Each row has a name. Each question is about the rows just above it.

Columns, left to right: N P T W H Y C
[161  72 119 147 162 130  84]  z558
[157  89 114 155 174 144  75]  z702
[124 149 156 102 114 124 150]  z857
Which column holds this, read top down? [114 156] | T
Which column holds [ 75 150] top down? | C

Columns, left to right: L U S B V Z
[141 165 167 179 184 171] : z617
[114 109  77  99  93 122] : z145
[141 148 131 162 145 150] : z143
[115 126 143 167 178 167] : z166
[145 128 106  80  66  82] : z509
[ 81  93  90  86  91 133] : z64
[151 147 154 145 131 116] : z282
[109 105  95 104  91  89] : z913
[159 149 145 134 130 152] : z75
[149 167 157 149 161 152] : z781
[154 160 151 156 172 159] : z52
[ 99 162 167  80  86 145 104 134] is in which column, read top down? | B
[ 77 131 143] is in which column, read top down? | S

Columns, left to right: E K X A Q G R J D M
[158  92 156 116 145 155 134 160 178 107]  z292
[142 118 112 104 125 157 138 111  98 150]  z632
[129 163 104 134 139 124 128 111 101 129]  z772
Which column holds [150 129] top down? | M
[178  98] is in which column, read top down? | D
Which column holds this, read top down? [157 124] | G
Which column holds this, read top down? [142 129] | E

Columns, left to right: semu dasu bala Tol natu vub
[118 116  93 113 120 125]  z801
[129  91 133 109 116  87]  z192
[ 76 117  89 149 165 162]  z318
[117 114  99 129 122 136]  z589
[119 148 126 121 142 122]  z325
[128  99 145 119 125 101]  z540
[ 76 117  89 149 165 125]  z269
[169 138 114 111 114 104]  z419
[ 76 117  89 149 148 144]  z98
[ 81 121 100 134 135 132]  z887
[134 172 113 149 145 144]  z439
[152 145 126 119 123 135]  z161
Which column holds this, read top down? [126 145  89 114  89 100] | bala
[ 87 162 136 122 101 125 104 144 132 144] is in which column, read top down? | vub

Columns, left to right: sugi Lib Tivef Golu Soka
[191 152 146 134 132] : z202
[132 118 135 134 123] : z244
[ 86 118 139 119 128] : z501
[132 150 135 134 123] : z879
[152 118] is in which column, read top down? | Lib
[118 118] is in which column, read top down? | Lib
Which column holds this, read top down? [191 132] | sugi

Columns, left to right: Relin tomi gebek keke Vez fufin
[126  85  78  78 180 136] = z705
[ 90 154 173 129 136 168] = z407
[119 158 176 102 154 135] = z406
[ 99 171  97 152 154 136] = z111
[121 160 153 179 113  88] = z8
[159 113 126 152 137  88] = z361
[ 84 168 129 116 125 120] = z190
[ 86 133 143  90 169 168] = z815
[ 78 160  76 122  84 103] = z673
[168  74  91  80 111 143] = z934
[173 145  98 143  87 126] = z76
[142 131 156 115  74  96] = z268
Which column holds [143 126] top down? | fufin
Which column holds [154 158 171 160] top down? | tomi
Which column holds this, read top down? [168 135 136  88  88 120 168 103 143 126] | fufin
[153 126 129 143] is in which column, read top down? | gebek

Columns, left to right: vev Ramo muzip duteb kez Pefo
[181 109 147  80 134 160]  z19
[106 152 159  77 134 160]  z328
[158 180 128  86 140 106]  z119
[181 109 147  80 102 100]  z294
[140 102] is in which column, read top down? | kez
Which column holds this, read top down? [181 106 158] | vev
Which column holds [180 109] top down? | Ramo
Which column holds [160 160] top down? | Pefo

Columns, left to right: lona gofol duva vuf Pivid
[ 70 145 118  88 115] : z434
[ 84 141 113 130 188] : z308
[106 173 116 114 191] : z687
[ 82 158  95  74 122] : z786
[ 63 145 160 154 170] : z302
[ 64 137 102  85 171] : z864
[ 81 135 114 177 161] : z811
[ 73 151 127 173 153] : z896
[ 89 153  96 167 108] : z347
Which column holds this, read top down? [ 84 106  82  63] | lona
Which column holds [188 191 122 170 171] top down? | Pivid

Columns, left to right: fiziz kaba muvid Tasa mumu vizu
[127 131 123 108 172 146]  z846
[143  95 105 110  78 119]  z414
[148 110 157  87  92 125]  z862
[107 150 166 102 130 147]  z770
[122 146 144 102 138 155]  z63
[124 105  91 130  92  99]  z28
Which column holds [ 78  92 130] top down? | mumu
[105 157] is in which column, read top down? | muvid

Columns, left to right: Gikos sazom nimor vulir fuvi
[169 176 102 121 173] = z99
[128 109 160  97 125] = z746
[137 125 158  83 145] = z750
[163 163 107 127 164] = z841
[128 109 120 117 152] = z168
[133 116 159  86 132] = z791
Which column holds this, read top down? [102 160 158] | nimor
[125 145 164] is in which column, read top down? | fuvi
Which column holds [158 107 120 159] top down? | nimor
Which column holds [125 163 109] top down? | sazom
Which column holds [125 145 164 152 132] top down? | fuvi

Columns, left to right: Zif lom tir gud pelor Bulok
[120 138 113  82 103 117] : z228
[162 127 119 118 122 117] : z433
[115 133 148 137 133 116] : z651
[155 126 104 121 116 132] : z603
[120 136 111  81 105 113] : z812
[120 136 111  81 104 115] : z84
[117 117 116 132 113] is in which column, read top down? | Bulok
[133 116] is in which column, read top down? | pelor
Which column holds [138 127 133 126 136] top down? | lom
[120 120] is in which column, read top down? | Zif
Which column holds this, read top down? [133 116 105] | pelor
Which column holds this, read top down? [119 148 104] | tir

Columns, left to right: zefud Vifip furig nomuk
[114 132 129 122] -> z880
[108 155 119 132] -> z150
[182 123 129 108] -> z954
[114  95 170 122] -> z897
[114 147 129 122] -> z722
[ 98 134 129 122] -> z554
[ 92 191 120 145] -> z474
[119 132 129  96] -> z115
[114 118 137 107] -> z498
[114 132 129 134] -> z374
[191 132 118 132] is in which column, read top down? | Vifip
[147 134 191 132 118] is in which column, read top down? | Vifip
[120 129 137 129] is in which column, read top down? | furig
Which column holds this, read top down? [108 122 122 122] | nomuk

Columns, left to right: pamu Setev duki Rilu dip sel dafu tos bifa tegab
[118 121 125 125  94 138 122 125 153 139] = z400
[118 136 125 125  94 138 122 125 131 154] = z485
[116 128 118 122 132 162 127 140 122 117] = z878
[115 123 143 129 139 134 113 130 130 158] = z592
[123 143 117 118 135  79 116 123 116 126] = z921
[118 121 125 125  94 138 122 125 131 154] = z112
[118 121 125 125  94 138 122 125 107 109] = z301
[143 117] is in which column, read top down? | duki
Which column holds [117 158 126 154 109] top down? | tegab
[125 125 118 143 117 125] is in which column, read top down? | duki
Which column holds this, read top down? [131 122 130 116 131 107] | bifa
Which column holds this, read top down? [122 127 113 116 122] | dafu

Columns, left to right: Totam kabu niba dabu
[148  95 136  91] : z101
[109 154 133  68] : z171
[143 161 167 122] : z409
[ 86 164 157  65] : z579
[ 89 102 161 141] : z523
Which column holds this, read top down? [148 109 143  86] | Totam
Which column holds [ 95 154 161] top down? | kabu
[133 167 157] is in which column, read top down? | niba
Which column holds [154 161 164] top down? | kabu
[ 91  68 122] is in which column, read top down? | dabu

Columns, left to right: Mesol riv neba zum vugo
[ 85  83  85  93 160] = z650
[143 135 135 139 125] = z217
[121 122 126 126 138] = z527
[121 122 126 100 138] = z61
[123 145 126 117  73] = z627
[121 125 126 126 138] = z338
Which column holds this, read top down? [135 122 122] | riv
Which column holds [135 126 126] top down? | neba
Which column holds [139 126 100 117 126] top down? | zum
[ 85 135 126 126] is in which column, read top down? | neba
Which column holds this, read top down? [ 85 143 121 121 123] | Mesol
Which column holds [ 83 135 122 122] top down? | riv
[ 83 135 122 122 145] is in which column, read top down? | riv

Columns, left to right: rosig sif loz vorar
[100  85  91 119] = z905
[103  85  91 138] = z253
[100  85  91 138] = z574
Which row holds [100  85  91 138]? | z574
The row with [103  85  91 138] is | z253
Which column holds this, read top down? [119 138] | vorar
Which column holds [138 138] top down? | vorar

Columns, left to right: Tole Gad neti zovim dipaf mikas Vade kul
[144 130 128 127 133 128 151  92] -> z348
[144 110 110  75 151 147  93 151] -> z538
[158 117 139 137 115 131 150 148] -> z820
[118 119 146 141 131 100 148 133] -> z959
[149 122 113  90 145 142 104 139] -> z163
[143 132 125 122 139 126 150  87] -> z13
[144 110 110  75 151 147 160 165] -> z950
[ 75 137 141  90 122  75] is in which column, read top down? | zovim
Which column holds this, read top down? [110 117] | Gad

Columns, left to right: duk voseg Dage laliz disod fiz
[163 143 144 118 132 140]  z784
[135 126 133 118  83 143]  z2
[149 149 131  97  92 126]  z148
[163 143 144 118 135  92]  z903
[163 143 144 148 132 140]  z788
[152 128 122  97 151 141]  z850
[118 148  97] is in which column, read top down? | laliz
Which column holds [143 126 149 143] top down? | voseg
Which column holds [118 118  97 118] top down? | laliz
Which column holds this, read top down? [132 151] | disod
Which column holds this, read top down? [140 143 126  92 140] | fiz

Columns, left to right: Kuga sira kem kag Gur Mev gereg Dezu metog Pagop
[132 132 140 157 163 143 128 106 128 161]  z827
[102 127 159 149 140 118  77 135 133 188]  z250
[129 131 141 155 159 140 123 110 128 162]  z220
[119 130 146 151 151 132 107 120 130 169]  z160
[126 130 142 154 157 138 120 113 127 163]  z972
Which column holds [128  77 123 107] top down? | gereg
[149 155 151 154] is in which column, read top down? | kag
Which column holds [146 142] top down? | kem
Which column holds [135 110 120] top down? | Dezu
Which column holds [143 118 140] top down? | Mev
[140 159 151] is in which column, read top down? | Gur
Which column holds [127 131 130 130] top down? | sira

Columns, left to right: nugat lil mudi zati Galu kad Gibut
[119 136 145 177 129 113 102]  z381
[127 126 118 174 118 113 112]  z942
[126 132 128 179 130 113 111]  z473
[126 127 120 174 128 113 112]  z626
[127 126 118 174 128 113 112]  z714
[126 129 128 179 130 113 111]  z948
Which column holds [126 127] top down? | nugat
Whose row is [126 129 128 179 130 113 111]? | z948
Which column holds [118 130 128] top down? | Galu
[126 127 120 174 128 113 112] is in which row? | z626
Which column holds this, read top down? [130 128 128] | Galu
[136 126] is in which column, read top down? | lil

Columns, left to right: bako rik mutum far nalo luf Ponov sudis
[142 122 102 143 136 134 122 119] = z918
[141 124  68 133 110 124 113 134] = z701
[116 135 178 120 137 127 142 125] = z686
[146 119  94 148 140 137 119 116] = z944
[140 119 160 155 173 148 134  97] = z334
[124 135 123 116 111 118 128 139] = z711
[137 127  69 126 102 119 114 140] = z699
[143 133 120 148 155] is in which column, read top down? | far
[143 133 120 148 155 116] is in which column, read top down? | far
[120 148 155] is in which column, read top down? | far
Which column holds this, read top down? [ 97 139 140] | sudis
Which column holds [119 134 125 116] top down? | sudis
[137 140] is in which column, read top down? | nalo
Which column holds [102  68] top down? | mutum

Columns, left to right: medi gebib bitiz Geg Mozot Duta palur pofad
[115 116 117 137 114 137 110 121] : z823
[115 116 121 137 114 137 110 121] : z863
[140 167 118 126 160 151  89 123] : z912
[142 124 128 112 126 130 125 156] : z5
[133 129 127 113 137 122 131 130] : z436
[127 130 130 112 137 125 140 137] : z582
[161 120  96 144 118 136 175  66] : z510
[132 126 129 120 114 137 135 134] : z359
[155 159 122 117 170 145  80 137] : z43
[ 89 144 171 153 127 112 137 128] : z134
[166 123  82 131 117 116 177  66] : z543
[132 126 129 120 153 137 135 134] : z375
[131 120] is in which column, read top down? | Geg
Which column holds this, read top down? [124 129 130 120 126 159 144 123] | gebib
Which column holds [135  80 137] top down? | palur
Which column holds [126 159 144 123] top down? | gebib

Columns, left to right: zipid mibuk Nuge mefun
[146 124  79 116] = z68
[136 131 143  86] = z832
[123 120 118 124] = z219
[ 91 178 128 143] = z567
[143 118 128] is in which column, read top down? | Nuge
Which column holds [124 143] top down? | mefun
Which column holds [116  86] top down? | mefun
Which column holds [ 86 124 143] top down? | mefun
Which column holds this, read top down? [ 79 143 118] | Nuge

Columns, left to right: nisum kedam buv Faso Nane gana
[125  63  96 123 121 129] = z157
[145  96  91  93 147  90] = z188
[125  63  96 123 121 103] = z327
[148  74 127 154 137 113] = z178
[156 105 117 128 156  88] = z22
[158  84 130 160 136 108] = z12
[ 98  97 126 123 151  82] = z717
[ 92  85 149 158 139  88] = z465
[147  65  97 134 119 130] = z876
[96 91 96] is in which column, read top down? | buv
Which column holds this, read top down? [105  84  97  85] | kedam
Which column holds this, read top down? [147 121 137 156 136 151 139] | Nane
[154 128] is in which column, read top down? | Faso
[ 91  96 127 117 130 126 149  97] is in which column, read top down? | buv

Columns, left to right: Dar rorog Gapiz zezur
[175 116 106 149] : z564
[125  97  85 118] : z570
[154  82  68 140] : z583
[127 129 192 161] : z193
[ 97  82 129] is in which column, read top down? | rorog
[125 154] is in which column, read top down? | Dar
[140 161] is in which column, read top down? | zezur
[ 68 192] is in which column, read top down? | Gapiz
Which column holds this, read top down? [116  97  82] | rorog

